Here is a tiny trained network, its code and every weight. The questions are about switching its units off for an input and a class, where a switched-off unit gives its printed mean instead of its output.

import numpy as np


def w(rows, s, z=0):
    codes = np.array(rows[::2]) - 128.0
    scale = np.full(codes.shape[1], s)
    scale[-1] = z or s
    return codes * scale


def norm(h):
    return h / np.sqrt((h * h).mean(-1, keepdims=True) + 1e-5)


def f(y):
    return y / 2 * (1 + np.tanh(0.7978845608 * (y + 0.044715 * y**3)))


def log_softmax(a):
    a = a - a.max(-1, keepdims=True)
    return a - np.log(np.exp(a).sum(-1, keepdims=True))


def net(x, mask):
    res = np.array(x, float).reshape(1, 2) / 4 @ E
    u = 0
    for l in range(2):
        y = f(norm(res) @ A[l][:, :-1].T + A[l][:, -1])
        res = res + np.where(mask[u : u + 6], y, B[l][:, -1]) @ B[l][:, :-1]
        u += 6
    return log_softmax(norm(res)[-1] @ U[:, :-1].T + U[:, -1])


A, B = {}, {}
E = w([
[140,118,145,166,18,143,72,79,143,187,73,92],'x0',
[31,155,101,163,98,150,64,255,143,187,201,134],'x1',
],0.004)
A[0] = w([
[58,91,140,173,159,141,87,166,143,135,115,164,168],'L0N0',
[140,140,164,115,3,57,109,63,151,168,4,78,202],'L0N1',
[149,97,159,196,80,193,119,103,137,136,85,138,2],'L0N2',
[130,118,139,187,89,237,133,139,212,171,177,29,33],'L0N3',
[140,97,208,160,180,28,181,22,114,63,16,67,44],'L0N4',
[176,67,162,155,89,105,188,85,159,165,124,125,63],'L0N5',
],0.003,0.00052)
B[0] = w([
[132,175,142,106,86,111,109,35,109,140,71,104,152],'L0N0',
[200,116,179,170,129,199,114,253,56,202,120,121,245],'L0N1',
[85,122,176,81,135,199,57,174,101,125,54,142,152],'L0N2',
[134,211,126,98,130,118,80,212,192,157,131,90,159],'L0N3',
[56,208,83,154,90,142,196,113,119,114,142,93,253],'L0N4',
[112,92,146,183,57,139,119,147,171,108,160,115,156],'L0N5',
],0.0043,0.0042)
A[1] = w([
[69,174,62,120,129,77,80,146,104,170,130,135,138],'L1N0',
[165,15,190,80,121,118,1,163,79,132,109,114,63],'L1N1',
[66,167,69,23,245,7,207,156,149,24,153,121,247],'L1N2',
[155,153,100,137,25,224,111,120,90,179,98,77,113],'L1N3',
[30,204,100,100,82,66,55,159,222,182,225,137,254],'L1N4',
[63,148,103,180,19,117,46,126,197,175,114,92,225],'L1N5',
],0.004,0.00053)
B[1] = w([
[87,44,111,107,87,146,146,110,163,105,62,66,161],'L1N0',
[144,125,88,118,155,127,62,211,158,172,111,165,147],'L1N1',
[176,163,65,107,167,145,51,119,202,188,179,180,254],'L1N2',
[150,141,114,43,123,108,174,69,136,109,160,90,205],'L1N3',
[137,61,225,121,56,163,198,93,105,69,57,90,211],'L1N4',
[88,151,89,199,255,19,118,123,77,49,157,236,189],'L1N5',
],0.0059,0.0075)
U = w([
[181,146,143,145,128,115,22,237,57,198,86,139,179],'0',
[98,108,129,177,156,117,122,115,124,153,141,110,5],'1',
[98,34,141,71,96,254,132,142,221,115,127,120,121],'2',
[190,164,35,111,224,116,101,86,206,145,222,203,187],'3',
[89,91,129,165,149,115,130,115,98,173,163,125,1],'4',
[36,43,195,176,106,55,142,150,73,9,60,132,192],'5',
[192,176,143,113,75,172,234,86,44,123,122,37,165],'6',
],0.0081,0.0031)

Each question gives the input, the list of numbers given to net, and the class t.
The units are the neurons (one row each of A and B). Each row of codes is followed by its name. A weight is (code - 128) times the scale printed after its matrix; where a second scale follows, it is the last column's (A, B and U).
mask holds one flag per neuron, layer by layer. A switched-off neuron (its flag False) gives its mean, the last column of its row in B, instead of its output. The means were averaged over made-up inputs and are rounded, as every weight is.
A unit's drop is (log p(t) with every unit on - log p(t) with that unit switched off) / (log p(t) with every unit on - log p(t) with every unit switched off).
The circuit of an input: a set's keep is (log p(t) with only the set's units on - log p(t) with every unit switched off) / (log p(t) with every unit on - log p(t) with every unit switched off). Starting from all 12 units, units are removed one at a time, each time the one whose removal leaves the highest keep (on an exact tie, the one counted first), for as long as the keep stays at least 0.8.
units of the circuit, in order: the units of the circuit, biggest drop first
top k neurons: the k neurons with the biggest drops, biggest first
top k neurons in layer l: the k neurons of layer l with the biggest drops, biggest first
drop when u is switched off: that unit's drop, to one decimal
input [0,-2], class 6: top 2 neurons	(L1N2; L1N5)
input [-8,6], class 2: units of the circuit, in order	(L1N5; L1N4)
input [1,-2], class 6: units of the circuit, in order	(L0N4)
input [-7,8], class 2: units of the circuit, in order	(L1N4; L1N5)
input [6,-3], class 0: top 2 neurons in layer 1	(L1N4; L1N1)
input [2,-2], class 6: units of the circuit, in order	(L1N3; L0N1)
input [-2,2], class 2: top 2 neurons in layer 1	(L1N4; L1N2)
input [6,5], class 5: units of the circuit, in order	(L1N2; L1N5)
input [-7,6], class 2: top 3 neurons	(L1N4; L1N5; L1N0)
input [8,-4], class 0: top 4 neurons	(L0N1; L1N4; L1N1; L0N2)
input [5,5], class 5: top 3 neurons	(L1N5; L1N2; L1N4)
input [8,-1], class 0: top 2 neurons	(L0N1; L1N2)
input [4,-2], class 0: top 2 neurons	(L0N1; L1N4)
input [-4,5], class 2: top 2 neurons in layer 0	(L0N1; L0N5)
input [5,-1], class 0: drop when L0N1 is switched off	1.3
input [6,7], class 5: drop when L1N5 is switched off	0.2
input [-6,6], class 2: drop when L1N4 is switched off	0.6
